Below are the code and all the weights of a small trained network. Each question names an input and a class and asks about switching units off, where a switched-off unit gives its printed mean instead of its output.

import numpy as np


def w(rows, s, z=0):
    codes = np.array(rows[::2]) - 128.0
    scale = np.full(codes.shape[1], s)
    scale[-1] = z or s
    return codes * scale


def f(y):
    return np.maximum(y, 0)


def log_softmax(a):
    a = a - a.max(-1, keepdims=True)
    return a - np.log(np.exp(a).sum(-1, keepdims=True))


def net(x, mask):
    res = np.array(x, float).reshape(1, 7) / 4 @ E
    y = f(res @ A[0][:, :-1].T + A[0][:, -1])
    res = res + np.where(mask, y, B[0][:, -1]) @ B[0][:, :-1]
    return log_softmax(res[-1] @ U[:, :-1].T + U[:, -1])


A, B = {}, {}
E = w([
[177,150,191,209,121],'x0',
[111,104,56,108,116],'x1',
[241,2,173,196,171],'x2',
[200,121,119,23,28],'x3',
[151,85,35,173,134],'x4',
[33,60,184,96,76],'x5',
[137,110,145,132,220],'x6',
],0.0057)
A[0] = w([
[97,158,138,118,156,164],'n1',
[114,154,180,132,123,46],'n2',
[130,141,138,121,157,65],'n3',
[163,120,134,196,115,150],'n4',
[102,134,90,125,98,153],'n5',
[151,73,89,116,74,78],'n6',
[133,83,128,164,160,101],'n7',
[147,79,141,203,171,84],'n8',
[90,154,68,116,111,64],'n9',
[128,217,142,180,211,79],'n10',
[83,45,151,65,141,54],'n11',
[112,134,138,142,138,70],'n12',
[159,116,120,90,161,2],'n13',
[147,184,121,159,167,52],'n14',
[141,141,98,70,197,91],'n15',
[90,86,91,135,163,105],'n16',
[205,127,113,142,156,160],'n17',
[156,61,132,232,155,96],'n18',
[164,62,48,130,57,67],'n19',
[114,87,200,97,75,111],'n20',
[90,156,62,127,99,59],'n21',
[140,95,221,92,45,109],'n22',
[48,6,154,87,169,128],'n23',
[129,152,149,181,180,190],'n24',
[156,133,123,106,138,88],'n25',
[200,122,128,87,115,78],'n26',
[234,59,119,137,140,173],'n27',
[87,115,122,128,80,141],'n28',
[196,139,119,102,154,95],'n29',
[139,134,194,121,93,114],'n30',
[108,103,150,93,135,42],'n31',
],0.013,0.0043)
B[0] = w([
[118,135,82,129,84,185],'n1',
[87,146,85,129,157,153],'n2',
[121,157,114,128,123,135],'n3',
[141,98,156,160,179,196],'n4',
[91,90,121,173,120,188],'n5',
[77,154,86,78,160,181],'n6',
[149,132,122,141,179,180],'n7',
[167,99,123,180,194,214],'n8',
[92,61,131,162,90,188],'n9',
[93,251,134,142,101,210],'n10',
[150,155,142,209,68,189],'n11',
[115,131,98,122,131,137],'n12',
[144,144,134,67,100,136],'n13',
[154,158,141,157,92,162],'n14',
[163,169,65,129,120,165],'n15',
[167,116,164,169,105,173],'n16',
[205,170,131,135,122,207],'n17',
[158,99,132,192,229,238],'n18',
[52,131,40,105,199,205],'n19',
[45,168,163,131,145,204],'n20',
[89,44,144,171,101,189],'n21',
[66,131,223,86,194,222],'n22',
[202,130,185,232,52,238],'n23',
[86,158,141,189,181,218],'n24',
[141,134,125,94,117,141],'n25',
[145,79,120,53,113,176],'n26',
[223,86,131,61,152,254],'n27',
[76,126,110,119,106,191],'n28',
[184,150,121,86,117,171],'n29',
[95,107,177,108,170,177],'n30',
[136,157,115,165,110,145],'n31',
],0.029,0.0073)
U = w([
[99,232,169,201,87,179],'0',
[170,150,130,124,102,2],'1',
[140,135,115,210,2,135],'2',
[238,188,52,81,121,110],'3',
[223,163,172,186,167,143],'4',
[181,173,198,59,118,143],'5',
[56,134,129,104,120,164],'6',
],0.005,0.0061)

Each question gives the input, the list of numbers given to net, and the class t.
The units are the neurons (one row each of A and B). Each row of codes is followed by its name. A weight is (code - 128) times the scale printed after its matrix; where a second scale follows, it is the last column's (A, B and U).
mask holds one flag per neuron, in row order. A switched-off neuron (its flag False) gives its mean, the last column of its row in B, instead of its output. The means were averaged over made-up inputs and are rounded, as every weight is.
A unit's drop is (log p(t) with every unit on - log p(t) with that unit switched off) / (log p(t) with every unit on - log p(t) with every unit switched off).
The circuit of an input: a set's keep is (log p(t) with only the set's units on - log p(t) with every unit switched off) / (log p(t) with every unit on - log p(t) with every unit switched off). Starting from the 12 units with the biggest drops (on a tie, the unit counted first), units are removed one at a time, each time the one whose removal leaves the highest keep (on an exact tie, the one counted first), for as long as the keep stays at least 0.8.
units of the circuit, in order: the units of the circuit, biggest drop first
top k neurons: the k neurons with the biggest drops, biggest first
drop when u is switched off: that unit's drop, to one decimal
input [8,-7,-6,-3,4,-4,1], class 0: units of the circuit, in order : (n10)
input [-4,0,2,-3,-7,-8,7], class 3: units of the circuit, in order : (n15 n23 n22)
input [8,-4,0,-5,-5,2,-1], class 0: top 2 neurons : (n10 n27)
input [-7,4,-2,-3,8,-7,-6], class 6: top 4 neurons : (n19 n23 n11 n6)
input [1,-3,-4,1,-5,-5,-8], class 6: top 3 neurons : (n23 n11 n17)
input [-5,4,4,8,-2,6,5], class 0: top 4 neurons : (n23 n11 n20 n22)
input [-3,-2,0,-5,1,-7,0], class 0: top 3 neurons : (n10 n27 n24)
input [-5,5,2,-2,-8,8,-4], class 0: top 2 neurons : (n22 n20)
input [1,-8,-7,7,2,-4,-1], class 6: top 2 neurons : (n23 n27)
input [-2,0,-2,4,3,8,1], class 0: top 3 neurons : (n22 n20 n23)
input [-4,8,-2,5,4,8,0], class 2: top 2 neurons : (n23 n11)
input [0,3,-6,2,-8,-7,8], class 0: drop when n15 is switched off : -0.1
input [5,3,0,2,-4,1,-4], class 6: drop when n23 is switched off : 0.2
input [6,-1,7,7,-7,7,2], class 5: units of the circuit, in order : (n22)
input [1,-6,-2,5,2,-2,7], class 3: drop when n22 is switched off : 0.1
